Below are the code and all the weights of a small trained network. Each question names an input and a target symbol and asks about switching units off, where a switched-off unit gives its printed mean instead of its output.

import numpy as np


def w(rows, s, z=0):
    codes = np.array(rows[::2]) - 128.0
    scale = np.full(codes.shape[1], s)
    scale[-1] = z or s
    return codes * scale


def norm(h):
    return h / np.sqrt((h * h).mean(-1, keepdims=True) + 1e-5)


def f(y):
    return y / 2 * (1 + np.tanh(0.7978845608 * (y + 0.044715 * y**3)))


def softmax(a):
    e = np.exp(a - a.max(-1, keepdims=True))
    return e / e.sum(-1, keepdims=True)


def log_softmax(a):
    a = a - a.max(-1, keepdims=True)
    return a - np.log(np.exp(a).sum(-1, keepdims=True))


def net(x, mask):
    ids = ['αβγδεζηλμξπστφψω'.index(c) for c in x.split()]
    T = len(ids)
    res = E[ids] + P[:T]
    u = 0
    for l in range(2):
        r = norm(res)
        for j in range(2):
            rows = slice(3 * j, 3 * j + 3)
            q, k, v = (r @ M[l][rows].T for M in (Q, K, V))
            z = softmax(np.where(np.tri(T) > 0, q @ k.T / 3**0.5, -1e9)) @ v
            o = O[l][rows]
            res = res + np.where(mask[u + j], z, o[:, -1]) @ o[:, :-1]
        u += 2
        y = f(norm(res) @ A[l][:, :-1].T + A[l][:, -1])
        res = res + np.where(mask[u : u + 8], y, B[l][:, -1]) @ B[l][:, :-1]
        u += 8
    return log_softmax(norm(res)[-1] @ U[:, :-1].T + U[:, -1])


Q, K, V, O, A, B = {}, {}, {}, {}, {}, {}
E = w([
[141,236,176,69,103,212,205],'α',
[124,148,138,217,61,163,73],'β',
[167,131,207,144,90,134,120],'γ',
[169,127,124,226,97,186,150],'δ',
[166,193,96,254,133,58,128],'ε',
[143,156,117,99,216,201,175],'ζ',
[122,94,148,170,97,189,183],'η',
[154,129,45,163,152,135,156],'λ',
[171,121,122,85,125,91,246],'μ',
[134,237,210,177,174,158,152],'ξ',
[84,127,75,146,142,155,175],'π',
[97,147,75,108,111,129,73],'σ',
[40,155,161,106,179,108,211],'τ',
[40,178,119,104,115,147,119],'φ',
[74,96,134,126,94,16,122],'ψ',
[70,108,164,128,8,68,226],'ω',
],0.029)
P = w([
[171,254,220,225,145,150,152],'0',
[166,232,178,199,155,115,157],'1',
[144,206,158,159,150,120,146],'2',
[126,130,146,127,166,107,136],'3',
[122,88,118,101,151,93,134],'4',
[122,63,107,84,141,64,128],'5',
],0.011)
Q[0] = w([
[95,175,153,45,184,135,153],'L0H1',
[125,107,112,139,146,188,186],'L0H1',
[58,97,55,144,60,73,178],'L0H1',
[109,160,253,15,152,148,176],'L0H2',
[119,170,86,140,180,136,100],'L0H2',
[152,198,20,135,195,223,69],'L0H2',
],0.042)
K[0] = w([
[68,184,131,43,177,148,153],'L0H1',
[121,105,117,117,136,192,173],'L0H1',
[68,53,49,125,128,77,136],'L0H1',
[55,130,208,3,95,136,105],'L0H2',
[139,116,95,132,140,192,148],'L0H2',
[200,125,72,115,160,205,136],'L0H2',
],0.043)
V[0] = w([
[169,90,146,227,102,115,95],'L0H1',
[35,154,99,191,144,190,255],'L0H1',
[211,160,233,70,148,148,80],'L0H1',
[113,124,148,79,158,103,134],'L0H2',
[134,157,148,80,152,96,138],'L0H2',
[172,164,124,140,130,119,111],'L0H2',
],0.0098)
O[0] = w([
[166,44,131,188,125,34,70,96],'L0H1',
[29,40,127,203,170,254,204,249],'L0H1',
[182,182,188,65,114,178,121,99],'L0H1',
[118,131,169,103,137,141,135,137],'L0H2',
[128,141,166,93,147,141,142,152],'L0H2',
[129,147,99,125,139,103,143,127],'L0H2',
],0.0084,0.012)
A[0] = w([
[156,96,112,155,76,153,88,2],'L0N1',
[131,125,195,138,90,168,33,139],'L0N2',
[117,119,76,90,238,111,166,186],'L0N3',
[126,194,154,229,160,111,165,222],'L0N4',
[66,149,111,159,101,106,20,111],'L0N5',
[6,121,166,99,119,71,117,149],'L0N6',
[155,44,157,64,117,137,215,108],'L0N7',
[55,192,70,95,156,158,14,102],'L0N8',
],0.024,0.0069)
B[0] = w([
[184,142,94,171,160,148,140,133],'L0N1',
[190,57,140,99,200,164,66,146],'L0N2',
[196,33,105,64,223,180,65,232],'L0N3',
[143,122,239,235,120,166,138,250],'L0N4',
[166,221,187,90,240,126,130,153],'L0N5',
[14,159,158,123,160,167,100,194],'L0N6',
[109,81,210,73,156,36,149,229],'L0N7',
[134,91,254,81,46,164,32,145],'L0N8',
],0.022,0.02)
Q[1] = w([
[196,203,35,168,65,78,77],'L1H1',
[108,135,56,119,20,38,207],'L1H1',
[255,15,181,155,177,51,199],'L1H1',
[141,113,104,119,101,109,154],'L1H2',
[163,156,99,114,116,161,143],'L1H2',
[162,111,157,145,146,120,126],'L1H2',
],0.025)
K[1] = w([
[252,61,83,228,132,117,134],'L1H1',
[245,152,136,118,130,196,150],'L1H1',
[97,105,72,33,167,151,47],'L1H1',
[185,164,140,126,142,173,155],'L1H2',
[181,129,138,136,138,156,163],'L1H2',
[67,100,98,88,124,116,98],'L1H2',
],0.032)
V[1] = w([
[46,147,89,104,205,137,199],'L1H1',
[143,19,122,162,70,112,131],'L1H1',
[160,180,126,165,153,76,225],'L1H1',
[53,117,205,158,35,84,78],'L1H2',
[202,175,189,83,199,17,201],'L1H2',
[206,249,184,125,169,198,54],'L1H2',
],0.022)
O[1] = w([
[145,134,167,114,114,187,235,224],'L1H1',
[48,57,147,128,201,88,85,54],'L1H1',
[147,141,69,135,145,77,215,35],'L1H1',
[32,120,91,82,12,96,180,248],'L1H2',
[253,106,180,100,143,5,213,175],'L1H2',
[192,213,34,12,92,157,125,234],'L1H2',
],0.015,0.012)
A[1] = w([
[160,141,88,155,148,102,62,7],'L1N1',
[192,119,74,104,177,58,139,241],'L1N2',
[162,51,81,181,79,122,124,199],'L1N3',
[90,195,177,105,172,70,150,241],'L1N4',
[170,48,176,104,28,126,115,54],'L1N5',
[194,102,126,111,37,67,6,42],'L1N6',
[86,146,77,48,74,117,81,153],'L1N7',
[114,149,54,109,150,136,239,41],'L1N8',
],0.026,0.0018)
B[1] = w([
[97,77,80,137,112,156,127,138],'L1N1',
[176,93,107,101,144,181,93,211],'L1N2',
[165,69,100,139,46,153,111,150],'L1N3',
[168,146,143,95,90,158,199,234],'L1N4',
[111,59,91,98,38,122,128,250],'L1N5',
[92,142,255,204,110,115,50,167],'L1N6',
[186,70,100,95,167,114,184,191],'L1N7',
[102,119,77,157,183,159,198,169],'L1N8',
],0.029,0.012)
U = w([
[186,129,180,113,48,99,41,41],'α',
[198,198,138,132,197,141,96,44],'β',
[60,185,154,159,97,12,150,146],'γ',
[151,118,195,133,96,183,156,254],'δ',
[59,86,146,150,48,91,196,45],'ε',
[140,121,104,223,57,96,149,101],'ζ',
[144,116,119,75,189,124,126,187],'η',
[90,122,43,210,202,119,129,159],'λ',
[183,63,131,104,142,9,166,149],'μ',
[56,123,186,160,227,166,175,6],'ξ',
[61,136,84,44,74,178,69,85],'π',
[110,243,110,77,133,88,176,111],'σ',
[154,178,173,200,130,73,144,117],'τ',
[133,189,188,84,100,84,59,76],'φ',
[189,170,105,67,60,187,203,45],'ψ',
[177,83,5,187,115,139,100,106],'ω',
],0.011,0.0089)

Each question gives the input, a string of symbols that net reads in full, and the target symbol t.
The units are the heads (3 rows each of Q, K, V and O) and the neurons (one row each of A and B). Each row of codes is followed by its name. A weight is (code - 128) times the scale printed after its matrix; where a second scale follows, it is the last column's (O, A, B and U).
mask holds one flag per unit, layer by layer, with each layer's heads first. A switched-off unit (its flag False) gives its mean, the last column of its rows in O or B, instead of its output. The means were averaged over made-up inputs and are rounded, as every weight is.
A unit's drop is (log p(t) with every unit on - log p(t) with that unit switched off) / (log p(t) with every unit on - log p(t) with every unit switched off).
The circuit of an input: a set's keep is (log p(t) with only the set's units on - log p(t) with every unit switched off) / (log p(t) with every unit on - log p(t) with every unit switched off). Starting from the 12 units with the biggest drops (on a tie, the unit counted first), units are removed one at a time, each time the one whose removal leaves the highest keep (on an exact tie, the one counted first), for as long as the keep stays at least 0.8.
circuit, biggest first: the units of the circuit, biggest drop first
top k neurons: the k neurons with the biggest drops, biggest first
top k neurons in layer l: the k neurons of layer l with the biggest drops, biggest first
heads that matter: for each layer, one digit per head in row order, 1 if its drop is at least 0.15 and else 0, layers parted by /
drop when u is switched off: that unit's drop, to one decimal
input λ ω μ ε μ τ, target ξ: circuit, biggest first	(L0N6 L1N5)
input μ ε ε τ, target ξ: heads that matter	00 / 01
input π ψ λ, target ψ: top 3 neurons	(L0N6 L0N5 L0N7)
input φ μ β μ ζ μ, target μ: circuit, biggest first	(L0N7 L1H2)
input σ τ γ μ, target μ: circuit, biggest first	(L0N7)
input ζ δ λ φ τ, target π: circuit, biggest first	(L1H2 L0N8 L1H1)
input μ μ η β γ, target α: top 3 neurons	(L1N6 L0N4 L0N3)
input δ μ μ φ τ, target π: circuit, biggest first	(L1H2 L0N8 L0N6)
input γ ξ τ ψ, target ψ: heads that matter	10 / 00
input ψ γ ζ, target ψ: heads that matter	10 / 11
input π ψ η, target ψ: top 3 neurons in layer 0	(L0N6 L0N5 L0N7)
input μ λ σ, target α: top 2 neurons in layer 0	(L0N8 L0N6)
input λ φ μ ε μ φ, target π: top 2 neurons	(L0N6 L0N8)
input π τ β δ μ ζ, target μ: top 3 neurons	(L0N7 L0N4 L0N6)
input ζ ψ α, target ψ: top neuron	(L0N5)
input τ μ γ ζ, target η: top 3 neurons	(L0N3 L0N4 L1N4)
input μ α ε μ ζ, target μ: top 2 neurons	(L0N7 L0N6)
input τ β α λ η λ, target ω: top 2 neurons in layer 0	(L0N6 L0N7)
input τ λ φ ψ μ α, target ψ: top 2 neurons	(L0N6 L0N5)
input μ σ μ β π, target λ: top neuron	(L0N8)
input ψ μ σ γ γ, target α: drop when L0N8 is switched off	0.2
input μ ψ ψ, target ψ: drop when L1H2 is switched off	0.2
input φ ζ φ, target π: drop when L1H2 is switched off	0.3
input ω β λ ψ, target σ: drop when L0H2 is switched off	0.0
